Below are the code and all the weights of a small trained network. Each question names an input and a class and asks about switching units off, where a switched-off unit gives its printed mean instead of its output.

import numpy as np


def w(rows, s, z=0):
    codes = np.array(rows[::2]) - 128.0
    scale = np.full(codes.shape[1], s)
    scale[-1] = z or s
    return codes * scale


def f(y):
    return y / 2 * (1 + np.tanh(0.7978845608 * (y + 0.044715 * y**3)))


def log_softmax(a):
    a = a - a.max(-1, keepdims=True)
    return a - np.log(np.exp(a).sum(-1, keepdims=True))


def net(x, mask):
    res = np.array(x, float).reshape(1, 6) / 4 @ E
    y = f(res @ A[0][:, :-1].T + A[0][:, -1])
    res = res + np.where(mask, y, B[0][:, -1]) @ B[0][:, :-1]
    return log_softmax(res[-1] @ U[:, :-1].T + U[:, -1])


A, B = {}, {}
E = w([
[106,196,98],'x0',
[71,112,169],'x1',
[53,110,3],'x2',
[221,178,40],'x3',
[54,110,241],'x4',
[173,6,137],'x5',
],0.0051)
A[0] = w([
[148,99,139,201],'n1',
[68,137,159,122],'n2',
[193,12,169,22],'n3',
[129,126,123,117],'n4',
[73,124,16,189],'n5',
[161,117,140,253],'n6',
[29,122,142,64],'n7',
[108,192,88,200],'n8',
[56,120,136,51],'n9',
[102,122,78,192],'n10',
[176,246,201,216],'n11',
[157,108,150,52],'n12',
[23,126,140,83],'n13',
[156,71,152,65],'n14',
[68,70,49,115],'n15',
[58,134,140,136],'n16',
[125,136,121,169],'n17',
[161,136,187,63],'n18',
[143,146,115,217],'n19',
[149,144,155,80],'n20',
[148,104,132,44],'n21',
[154,117,128,23],'n22',
[122,132,127,139],'n23',
[82,116,124,71],'n24',
],0.014,0.0058)
B[0] = w([
[185,161,82,181],'n1',
[182,158,25,173],'n2',
[144,249,164,190],'n3',
[136,161,173,124],'n4',
[173,76,242,252],'n5',
[190,136,83,214],'n6',
[92,116,53,179],'n7',
[179,90,173,214],'n8',
[80,129,79,149],'n9',
[161,93,158,191],'n10',
[198,4,76,253],'n11',
[81,132,193,120],'n12',
[108,138,41,190],'n13',
[135,180,148,144],'n14',
[133,14,157,199],'n15',
[144,146,55,178],'n16',
[148,131,125,150],'n17',
[117,103,207,142],'n18',
[169,128,89,186],'n19',
[104,102,170,122],'n20',
[89,147,167,113],'n21',
[80,141,143,109],'n22',
[136,120,131,134],'n23',
[97,112,110,131],'n24',
],0.03,0.0068)
U = w([
[107,65,73,90],'0',
[2,122,245,15],'1',
[233,96,188,255],'2',
[173,199,181,32],'3',
[64,30,174,61],'4',
],0.0058,0.0048)

Each question gives the input, the list of numbers given to net, and the class t.
The units are the neurons (one row each of A and B). Each row of codes is followed by its name. A weight is (code - 128) times the scale printed after its matrix; where a second scale follows, it is the last column's (A, B and U).
mask holds one flag per neuron, in row order. A switched-off neuron (its flag False) gives its mean, the last column of its row in B, instead of its output. The means were averaged over made-up inputs and are rounded, as every weight is.
A unit's drop is (log p(t) with every unit on - log p(t) with that unit switched off) / (log p(t) with every unit on - log p(t) with every unit switched off).
The circuit of an input: a set's keep is (log p(t) with only the set's units on - log p(t) with every unit switched off) / (log p(t) with every unit on - log p(t) with every unit switched off). Starting from the 12 units with the biggest drops (on a tie, the unit counted first), units are removed one at a time, each time the one whose removal leaves the highest keep (on an exact tie, the one counted first), for as long as the keep stays at least 0.8.
circuit, biggest first: the units of the circuit, biggest drop first
most important unit: the unit with the biggest drop
k most important neurons: the k neurons with the biggest drops, biggest first
drop when u is switched off: that unit's drop, to one decimal
input [-1,3,6,-5,-1,1], class 0: circuit, biggest first => [n13; n7]
input [-8,3,2,7,8,4], class 3: circuit, biggest first => [n11; n3; n5]
input [-8,5,0,-3,4,1], class 3: circuit, biggest first => [n3; n11; n15]
input [-8,0,-3,-4,5,0], class 3: most important unit => n3
input [-4,3,5,0,2,2], class 0: circuit, biggest first => [n8; n3]
input [5,-4,-3,-2,5,-5], class 0: circuit, biggest first => [n5; n3]
input [-8,4,7,2,7,7], class 3: circuit, biggest first => [n3; n11]
input [-1,-2,2,-3,1,-4], class 0: 2 most important neurons => [n3; n5]
input [-7,8,5,6,6,-2], class 0: drop when n6 is switched off => 0.0
input [-3,7,6,-1,0,4], class 4: drop when n15 is switched off => 0.4
input [-6,8,-7,2,-5,3], class 3: drop when n8 is switched off => 0.1
input [8,6,-4,-3,-3,1], class 0: drop when n3 is switched off => 0.2
